Here is a tiny trained network, its code and every weight. The questions are about switching its units off for an input and a class, where a switched-off unit gives its printed mean instead of its output.

import numpy as np


def w(rows, s, z=0):
    codes = np.array(rows[::2]) - 128.0
    scale = np.full(codes.shape[1], s)
    scale[-1] = z or s
    return codes * scale


def f(y):
    return y / 2 * (1 + np.tanh(0.7978845608 * (y + 0.044715 * y**3)))


def log_softmax(a):
    a = a - a.max(-1, keepdims=True)
    return a - np.log(np.exp(a).sum(-1, keepdims=True))


def net(x, mask):
    res = np.array(x, float).reshape(1, 4) / 4 @ E
    y = f(res @ A[0][:, :-1].T + A[0][:, -1])
    res = res + np.where(mask, y, B[0][:, -1]) @ B[0][:, :-1]
    return log_softmax(res[-1] @ U[:, :-1].T + U[:, -1])


A, B = {}, {}
E = w([
[185,114,174,1,92],'x0',
[177,229,23,120,144],'x1',
[64,194,182,55,230],'x2',
[145,135,159,143,135],'x3',
],0.0092)
A[0] = w([
[192,106,142,92,146,171],'n1',
[211,99,101,115,50,110],'n2',
[195,203,98,121,116,58],'n3',
[92,70,135,134,133,69],'n4',
[116,138,74,179,200,167],'n5',
[142,201,202,84,173,127],'n6',
[87,136,104,186,133,1],'n7',
[100,166,151,111,136,18],'n8',
[144,130,159,65,82,34],'n9',
[73,153,123,77,135,123],'n10',
[187,194,119,149,155,34],'n11',
[140,106,124,73,94,101],'n12',
[133,142,145,123,188,59],'n13',
[253,77,139,147,100,70],'n14',
[167,140,95,125,157,16],'n15',
[205,136,135,44,105,93],'n16',
[71,76,222,149,147,78],'n17',
[143,220,88,118,168,98],'n18',
[88,60,121,97,125,125],'n19',
[74,108,115,188,137,139],'n20',
[104,129,129,108,183,47],'n21',
[91,128,179,122,63,90],'n22',
[122,120,106,228,47,104],'n23',
],0.013,0.0063)
B[0] = w([
[133,186,182,187,122,186],'n1',
[63,88,128,31,185,212],'n2',
[194,82,56,101,84,182],'n3',
[182,145,64,152,115,151],'n4',
[134,180,168,127,115,219],'n5',
[53,73,119,102,138,254],'n6',
[152,146,99,231,198,154],'n7',
[102,75,69,208,189,143],'n8',
[163,149,123,243,175,172],'n9',
[94,89,130,81,152,193],'n10',
[127,79,111,181,112,157],'n11',
[114,214,155,254,196,167],'n12',
[105,115,82,101,195,157],'n13',
[66,82,125,107,170,193],'n14',
[166,74,96,198,136,132],'n15',
[182,184,181,188,165,214],'n16',
[182,93,49,123,45,224],'n17',
[137,104,88,125,59,218],'n18',
[147,140,90,109,112,167],'n19',
[136,229,172,178,161,192],'n20',
[111,72,89,107,214,159],'n21',
[195,120,105,156,103,158],'n22',
[66,104,162,81,155,224],'n23',
],0.0084,0.01)
U = w([
[55,105,149,93,196,64],'0',
[188,255,195,195,166,86],'1',
[231,113,72,133,37,77],'2',
[125,187,191,84,83,249],'3',
],0.0089,0.013)

Each question gives the input, the list of numbers given to net, and the class t.
The units are the neurons (one row each of A and B). Each row of codes is followed by its name. A weight is (code - 128) times the scale printed after its matrix; where a second scale follows, it is the last column's (A, B and U).
mask holds one flag per neuron, in row order. A switched-off neuron (its flag False) gives its mean, the last column of its row in B, instead of its output. The means were averaged over made-up inputs and are rounded, as every weight is.
A unit's drop is (log p(t) with every unit on - log p(t) with that unit switched off) / (log p(t) with every unit on - log p(t) with every unit switched off).
The circuit of an input: a set's keep is (log p(t) with only the set's units on - log p(t) with every unit switched off) / (log p(t) with every unit on - log p(t) with every unit switched off). Starting from the 12 units with the biggest drops (on a tie, the unit counted first), units are removed one at a time, each time the one whose removal leaves the highest keep (on an exact tie, the one counted first), for as long as the keep stays at least 0.8.
units of the circuit, in order: the units of the circuit, biggest drop first
k most important neurons: the k neurons with the biggest drops, biggest first
drop of u: that unit's drop, to one decimal
input [4,-4,-6,1], class 0: units of the circuit, in order : [n2]
input [1,6,2,3], class 2: units of the circuit, in order : [n3 n18]
input [-7,-5,-5,-3], class 1: 3 most important neurons : [n20 n7 n6]
input [-5,7,-8,-6], class 0: 2 most important neurons : [n23 n2]
input [2,7,4,0], class 2: units of the circuit, in order : [n3 n18]
input [4,4,-4,-2], class 0: 3 most important neurons : [n2 n14 n17]
input [-7,-6,-6,-1], class 1: 2 most important neurons : [n20 n7]
input [2,-4,-5,-3], class 0: 2 most important neurons : [n2 n14]
input [1,-3,0,1], class 2: 2 most important neurons : [n23 n2]
input [-4,-7,-4,-2], class 2: 2 most important neurons : [n17 n4]
input [-5,7,-3,6], class 2: 2 most important neurons : [n3 n18]
input [7,4,5,2], class 1: 2 most important neurons : [n16 n9]
input [-5,-5,-2,3], class 1: 2 most important neurons : [n20 n6]
input [-6,0,-2,0], class 1: units of the circuit, in order : [n20]
input [-5,8,-1,3], class 2: 2 most important neurons : [n3 n18]
input [4,8,7,8], class 2: drop of n2 : 0.2
input [3,-3,0,-3], class 1: drop of n6 : 0.3
input [-6,-8,0,3], class 2: drop of n17 : 1.0
